Below is a small trained network, with its code and all its weights. Each question gives an input and a class and asks what happens when units are switched off, that is, made to give their printed mean instead of their output.

import numpy as np


def w(rows, s, z=0):
    codes = np.array(rows[::2]) - 128.0
    scale = np.full(codes.shape[1], s)
    scale[-1] = z or s
    return codes * scale


def f(y):
    return y / 2 * (1 + np.tanh(0.7978845608 * (y + 0.044715 * y**3)))


def log_softmax(a):
    a = a - a.max(-1, keepdims=True)
    return a - np.log(np.exp(a).sum(-1, keepdims=True))


def net(x, mask):
    res = np.array(x, float).reshape(1, 7) / 4 @ E
    y = f(res @ A[0][:, :-1].T + A[0][:, -1])
    res = res + np.where(mask, y, B[0][:, -1]) @ B[0][:, :-1]
    return log_softmax(res[-1] @ U[:, :-1].T + U[:, -1])


A, B = {}, {}
E = w([
[90,153,129],'x0',
[127,242,215],'x1',
[20,107,160],'x2',
[133,47,185],'x3',
[168,222,2],'x4',
[98,84,106],'x5',
[117,86,171],'x6',
],0.0068)
A[0] = w([
[254,138,122,109],'N1',
[209,149,47,163],'N2',
[143,175,193,169],'N3',
[174,190,3,164],'N4',
[148,8,110,131],'N5',
[50,216,130,179],'N6',
[101,6,138,253],'N7',
[116,168,92,163],'N8',
[108,97,218,232],'N9',
[115,232,162,130],'N10',
],0.0097,0.0038)
B[0] = w([
[159,147,71,188],'N1',
[171,132,39,214],'N2',
[105,194,153,181],'N3',
[174,22,50,253],'N4',
[85,39,144,186],'N5',
[2,212,109,201],'N6',
[156,62,200,226],'N7',
[43,147,16,168],'N8',
[186,160,224,209],'N9',
[98,153,108,200],'N10',
],0.0081,0.0078)
U = w([
[159,40,126,145],'0',
[12,198,47,55],'1',
[235,217,215,249],'2',
[237,103,1,53],'3',
],0.0095,0.0012)

Each question gives the input, the list of numbers given to net, and the class t.
The units are the neurons (one row each of A and B). Each row of codes is followed by its name. A weight is (code - 128) times the scale printed after its matrix; where a second scale follows, it is the last column's (A, B and U).
mask holds one flag per neuron, in row order. A switched-off neuron (its flag False) gives its mean, the last column of its row in B, instead of its output. The means were averaged over made-up inputs and are rounded, as every weight is.
A unit's drop is (log p(t) with every unit on - log p(t) with that unit switched off) / (log p(t) with every unit on - log p(t) with every unit switched off).
The circuit of an input: a set's keep is (log p(t) with only the set's units on - log p(t) with every unit switched off) / (log p(t) with every unit on - log p(t) with every unit switched off). Starting from all 10 units, units are removed one at a time, each time the one whose removal leaves the highest keep (on an exact tie, the one counted first), for as long as the keep stays at least 0.8.
circuit, biggest first: the units of the circuit, biggest drop first
top k neurons: the k neurons with the biggest drops, biggest first
drop when u is switched off: that unit's drop, to one decimal
input [-5,7,8,-6,-6,2,4], class 2: circuit, biggest first => [N9]
input [2,2,1,7,-1,-1,0], class 2: circuit, biggest first => [N4; N9]
input [-3,-4,0,8,4,6,-2], class 0: circuit, biggest first => [N5; N7]
input [-4,7,-8,2,0,0,-3], class 3: circuit, biggest first => [N1; N9]
input [3,4,-5,-6,2,0,8], class 1: circuit, biggest first => [N6; N7]
input [3,8,8,0,-7,3,-7], class 2: top 2 neurons => [N9; N8]
input [7,2,6,2,-2,7,4], class 2: circuit, biggest first => [N9; N4]
input [-1,4,-7,5,1,8,5], class 2: top 3 neurons => [N4; N8; N2]
input [3,3,-4,-2,-2,-2,-4], class 1: top 2 neurons => [N7; N9]
input [6,-8,4,5,6,-2,6], class 0: top 2 neurons => [N7; N5]
input [2,-1,5,-3,-5,-8,-3], class 2: top 3 neurons => [N9; N8; N4]
input [7,1,6,7,-7,2,3], class 2: drop when N4 is switched off => 0.3
input [-6,7,5,-4,-6,6,2], class 2: drop when N9 is switched off => 0.2
input [-4,-8,-5,-4,-2,5,6], class 0: drop when N7 is switched off => 0.2
input [3,-8,8,-8,-2,7,5], class 0: circuit, biggest first => [N7]
